Here is a tiny trained network, its code and every weight. The questions are about switching its units off for an input and a class, where a switched-off unit gives its printed mean instead of its output.

import numpy as np


def w(rows, s, z=0):
    codes = np.array(rows[::2]) - 128.0
    scale = np.full(codes.shape[1], s)
    scale[-1] = z or s
    return codes * scale


def norm(h):
    return h / np.sqrt((h * h).mean(-1, keepdims=True) + 1e-5)


def f(y):
    return np.maximum(y, 0)


def log_softmax(a):
    a = a - a.max(-1, keepdims=True)
    return a - np.log(np.exp(a).sum(-1, keepdims=True))


def net(x, mask):
    res = np.array(x, float).reshape(1, 8) / 4 @ E
    u = 0
    for l in range(4):
        y = f(norm(res) @ A[l][:, :-1].T + A[l][:, -1])
        res = res + np.where(mask[u : u + 3], y, B[l][:, -1]) @ B[l][:, :-1]
        u += 3
    return log_softmax(norm(res)[-1] @ U[:, :-1].T + U[:, -1])


A, B = {}, {}
E = w([
[130,132,126],'x0',
[133,129,129],'x1',
[129,124,122],'x2',
[120,128,129],'x3',
[129,127,128],'x4',
[8,118,24],'x5',
[156,254,77],'x6',
[129,128,126],'x7',
],0.0088)
A[0] = w([
[251,150,236,2],'L0N1',
[151,119,112,53],'L0N2',
[126,23,107,93],'L0N3',
],0.011,0.0038)
B[0] = w([
[112,103,68,254],'L0N1',
[225,154,188,128],'L0N2',
[131,149,249,202],'L0N3',
],0.011,0.0064)
A[1] = w([
[128,180,48,254],'L1N1',
[247,172,232,164],'L1N2',
[34,128,123,207],'L1N3',
],0.012,0.0052)
B[1] = w([
[150,70,208,254],'L1N1',
[193,76,58,220],'L1N2',
[254,92,87,219],'L1N3',
],0.0089,0.0085)
A[2] = w([
[146,106,108,2],'L2N1',
[216,104,180,193],'L2N2',
[184,250,116,242],'L2N3',
],0.017,0.0019)
B[2] = w([
[77,116,105,153],'L2N1',
[26,232,104,251],'L2N2',
[132,33,255,150],'L2N3',
],0.0092,0.017)
A[3] = w([
[120,3,203,229],'L3N1',
[145,126,202,5],'L3N2',
[136,131,117,24],'L3N3',
],0.0074,0.0026)
B[3] = w([
[200,205,142,253],'L3N1',
[116,155,254,145],'L3N2',
[81,102,74,128],'L3N3',
],0.0088,0.0036)
U = w([
[106,167,118,253],'0',
[160,113,254,141],'1',
[99,168,98,173],'2',
[215,81,20,93],'3',
[71,188,116,56],'4',
[79,189,109,19],'5',
],0.012,0.005)

Each question gives the input, the list of numbers given to net, and the class t.
The units are the neurons (one row each of A and B). Each row of codes is followed by its name. A weight is (code - 128) times the scale printed after its matrix; where a second scale follows, it is the last column's (A, B and U).
mask holds one flag per neuron, layer by layer. A switched-off neuron (its flag False) gives its mean, the last column of its row in B, instead of its output. The means were averaged over made-up inputs and are rounded, as every weight is.
A unit's drop is (log p(t) with every unit on - log p(t) with that unit switched off) / (log p(t) with every unit on - log p(t) with every unit switched off).
The circuit of an input: a set's keep is (log p(t) with only the set's units on - log p(t) with every unit switched off) / (log p(t) with every unit on - log p(t) with every unit switched off). Starting from all 12 units, units are removed one at a time, each time the one whose removal leaves the highest keep (on an exact tie, the one counted first), for as long as the keep stays at least 0.8.
circuit, biggest first: the units of the circuit, biggest drop first
unit that matters most: the unit with the biggest drop
k most important neurons: the k neurons with the biggest drops, biggest first
top k neurons in layer l: the k neurons of layer l with the biggest drops, biggest first
drop of u: that unit's drop, to one decimal
input [-1,-6,3,2,-7,8,4,-5], class 3: circuit, biggest first	(L2N2)
input [-6,8,-6,2,2,6,-8,5], class 1: 2 most important neurons	(L0N3 L2N2)
input [1,1,3,1,-7,-2,-6,-1], class 4: circuit, biggest first	(L1N1 L2N3)
input [6,0,8,7,4,7,-7,2], class 1: circuit, biggest first	(L2N2 L0N3)
input [-3,6,7,3,-5,3,-7,-6], class 1: 2 most important neurons	(L0N3 L2N2)
input [-6,7,-4,-4,2,-3,-6,2], class 2: 2 most important neurons	(L1N1 L2N3)
input [0,7,4,-5,-3,-4,-2,2], class 2: circuit, biggest first	(L0N1 L1N1)
input [-6,5,-4,6,-1,7,6,7], class 3: 2 most important neurons	(L0N3 L2N2)
input [7,5,5,-3,3,-6,-4,-6], class 0: 4 most important neurons	(L1N3 L2N3 L0N1 L2N2)
input [-5,7,-6,-3,2,-5,-5,4], class 2: 2 most important neurons	(L1N3 L1N1)
input [2,1,-6,-7,6,-2,-5,-2], class 5: top 2 neurons in layer 1	(L1N1 L1N2)
input [4,1,-7,-1,-8,-6,-6,-2], class 4: 2 most important neurons	(L1N3 L1N1)
input [2,-3,4,5,5,8,-1,-8], class 3: 2 most important neurons	(L2N2 L1N3)
input [-7,-3,3,8,5,-5,1,1], class 5: unit that matters most	L0N1
input [2,-2,2,-6,6,-5,-5,0], class 4: 3 most important neurons	(L1N3 L1N1 L2N2)
input [3,2,-5,-6,8,8,4,7], class 3: 2 most important neurons	(L2N2 L0N3)
input [-4,1,7,6,8,-3,-2,-1], class 4: 2 most important neurons	(L0N1 L1N3)
input [-2,5,3,1,-4,7,-6,2], class 3: 4 most important neurons	(L1N1 L1N3 L2N2 L2N3)
input [-5,5,8,-8,1,8,4,-5], class 3: 2 most important neurons	(L2N2 L0N3)
input [5,2,4,7,-3,-2,-4,-6], class 5: unit that matters most	L1N1
input [1,6,-7,6,7,-6,-3,-6], class 4: top 2 neurons in layer 0	(L0N1 L0N3)
input [-4,-1,6,-2,7,8,-7,0], class 3: top 2 neurons in layer 3	(L3N1 L3N2)
input [-4,4,8,-7,5,-7,4,-5], class 3: drop of L3N1	0.1
input [6,-8,-8,4,-6,-4,8,6], class 1: drop of L2N3	1.5
input [1,-7,7,0,4,5,8,-8], class 1: drop of L1N2	0.1
input [0,8,-3,8,0,-2,-3,1], class 2: top 2 neurons in layer 1	(L1N1 L1N2)
